Below is a small trained network, with its code and all its weights. Each question gives an input and a class and asks what happens when units are switched off, that is, made to give their printed mean instead of their output.

import numpy as np


def w(rows, s, z=0):
    codes = np.array(rows[::2]) - 128.0
    scale = np.full(codes.shape[1], s)
    scale[-1] = z or s
    return codes * scale


def f(y):
    return np.maximum(y, 0)


def log_softmax(a):
    a = a - a.max(-1, keepdims=True)
    return a - np.log(np.exp(a).sum(-1, keepdims=True))


def net(x, mask):
    res = np.array(x, float).reshape(1, 6) / 4 @ E
    y = f(res @ A[0][:, :-1].T + A[0][:, -1])
    res = res + np.where(mask, y, B[0][:, -1]) @ B[0][:, :-1]
    return log_softmax(res[-1] @ U[:, :-1].T + U[:, -1])


A, B = {}, {}
E = w([
[164,117,64,104,231,75,73,213,128],'x0',
[133,132,106,114,114,174,115,119,110],'x1',
[164,139,109,186,184,174,245,125,113],'x2',
[178,182,133,166,61,137,114,196,137],'x3',
[43,219,186,161,161,150,104,116,14],'x4',
[88,180,167,110,191,189,120,139,254],'x5',
],0.0077)
A[0] = w([
[152,139,91,110,211,103,60,195,105,4],'neuron 0',
[117,61,148,123,169,93,117,93,150,181],'neuron 1',
[72,114,164,130,76,118,126,107,132,120],'neuron 2',
[121,146,158,69,126,93,10,137,120,89],'neuron 3',
[187,167,127,147,200,160,205,140,87,49],'neuron 4',
[107,154,138,135,174,124,99,115,75,16],'neuron 5',
[77,106,120,105,187,129,119,73,99,84],'neuron 6',
[64,190,163,146,156,133,116,131,66,12],'neuron 7',
[196,204,153,187,89,114,92,197,135,98],'neuron 8',
[155,99,112,149,110,50,142,138,28,31],'neuron 9',
[100,197,151,124,196,136,112,146,196,97],'neuron 10',
],0.012,0.0025)
B[0] = w([
[198,204,185,191,52,138,181,69,99,252],'neuron 0',
[179,176,95,103,157,128,135,182,32,202],'neuron 1',
[148,172,142,201,132,89,153,125,132,192],'neuron 2',
[60,70,93,216,139,73,140,142,147,236],'neuron 3',
[45,92,112,204,94,26,102,141,156,233],'neuron 4',
[175,96,85,88,122,120,155,142,161,184],'neuron 5',
[58,140,130,76,133,163,204,144,88,192],'neuron 6',
[240,120,103,104,126,100,131,143,182,221],'neuron 7',
[84,136,102,31,199,130,205,134,63,232],'neuron 8',
[88,121,180,94,152,227,21,108,201,254],'neuron 9',
[125,84,150,115,123,206,10,107,103,227],'neuron 10',
],0.012,0.0083)
U = w([
[118,101,171,101,139,182,44,115,138,90],'0',
[85,89,96,188,136,70,114,151,128,59],'1',
[170,184,205,161,89,133,171,68,106,130],'2',
[244,77,57,61,128,108,122,174,173,139],'3',
[91,140,103,52,166,138,161,159,61,92],'4',
[141,115,123,125,141,133,106,142,109,253],'5',
],0.011,0.0055)

Each question gives the input, the list of numbers given to net, and the class t.
The units are the neurons (one row each of A and B). Each row of codes is followed by its name. A weight is (code - 128) times the scale printed after its matrix; where a second scale follows, it is the last column's (A, B and U).
mask holds one flag per neuron, in row order. A switched-off neuron (its flag False) gives its mean, the last column of its row in B, instead of its output. The means were averaged over made-up inputs and are rounded, as every weight is.
A unit's drop is (log p(t) with every unit on - log p(t) with that unit switched off) / (log p(t) with every unit on - log p(t) with every unit switched off).
The circuit of an input: a set's keep is (log p(t) with only the set's units on - log p(t) with every unit switched off) / (log p(t) with every unit on - log p(t) with every unit switched off). Starting from all 11 units, units are removed one at a time, each time the one whose removal leaves the highest keep (on an exact tie, the one counted first), for as long as the keep stays at least 0.8.
circuit, biggest first: the units of the circuit, biggest drop first
unit that matters most: the unit with the biggest drop
k most important neurons: the k neurons with the biggest drops, biggest first
drop of u: that unit's drop, to one decimal
input [7,6,3,-5,8,7], class 3: 3 most important neurons => neuron 7; neuron 5; neuron 9
input [-1,0,3,-4,-2,-3], class 4: circuit, biggest first => neuron 0; neuron 7
input [0,2,-4,6,-5,1], class 4: unit that matters most => neuron 8
input [-3,0,5,-3,-6,7], class 0: 2 most important neurons => neuron 10; neuron 7
input [-7,8,-5,-3,6,7], class 5: 3 most important neurons => neuron 0; neuron 9; neuron 2
input [-4,7,-7,-4,6,-8], class 0: 3 most important neurons => neuron 9; neuron 4; neuron 0
input [-4,3,5,-8,-6,5], class 4: circuit, biggest first => neuron 1; neuron 6
input [5,4,2,5,-5,1], class 2: 2 most important neurons => neuron 0; neuron 7
input [-7,1,0,2,-3,8], class 0: 2 most important neurons => neuron 0; neuron 10
input [2,4,-6,4,-3,-5], class 1: 3 most important neurons => neuron 3; neuron 10; neuron 7
input [3,-6,7,-5,-6,-2], class 1: 2 most important neurons => neuron 4; neuron 7
input [-1,-7,6,-8,-7,6], class 4: circuit, biggest first => neuron 1; neuron 7
input [0,4,6,-8,-7,0], class 4: circuit, biggest first => neuron 7; neuron 1
input [0,1,0,-6,1,-3], class 4: circuit, biggest first => neuron 6
input [-5,2,-7,-5,-7,3], class 1: circuit, biggest first => neuron 3; neuron 9
input [-5,-4,0,4,6,1], class 3: circuit, biggest first => neuron 7; neuron 0
input [5,-1,-2,-7,-5,1], class 4: circuit, biggest first => neuron 1; neuron 7
input [-5,3,5,4,6,-3], class 3: circuit, biggest first => neuron 7; neuron 0
input [7,5,-6,7,-6,7], class 0: 3 most important neurons => neuron 10; neuron 4; neuron 2
input [3,-2,2,2,7,-7], class 0: circuit, biggest first => neuron 9
input [2,6,1,5,7,-5], class 3: 2 most important neurons => neuron 7; neuron 5
input [6,5,-1,1,-3,4], class 2: 2 most important neurons => neuron 0; neuron 9
input [2,-6,4,-8,-7,-2], class 4: circuit, biggest first => neuron 7; neuron 1
input [-5,-4,1,3,5,5], class 0: 3 most important neurons => neuron 10; neuron 0; neuron 1
input [-1,0,-5,8,-1,3], class 4: 2 most important neurons => neuron 8; neuron 4
input [-6,-8,6,4,1,8], class 0: 3 most important neurons => neuron 10; neuron 0; neuron 3
input [-1,-2,7,-7,-5,-8], class 0: 3 most important neurons => neuron 9; neuron 3; neuron 8
input [0,1,0,-6,4,4], class 4: circuit, biggest first => neuron 6
input [8,8,1,-2,-2,-7], class 2: drop of neuron 0 => 1.4
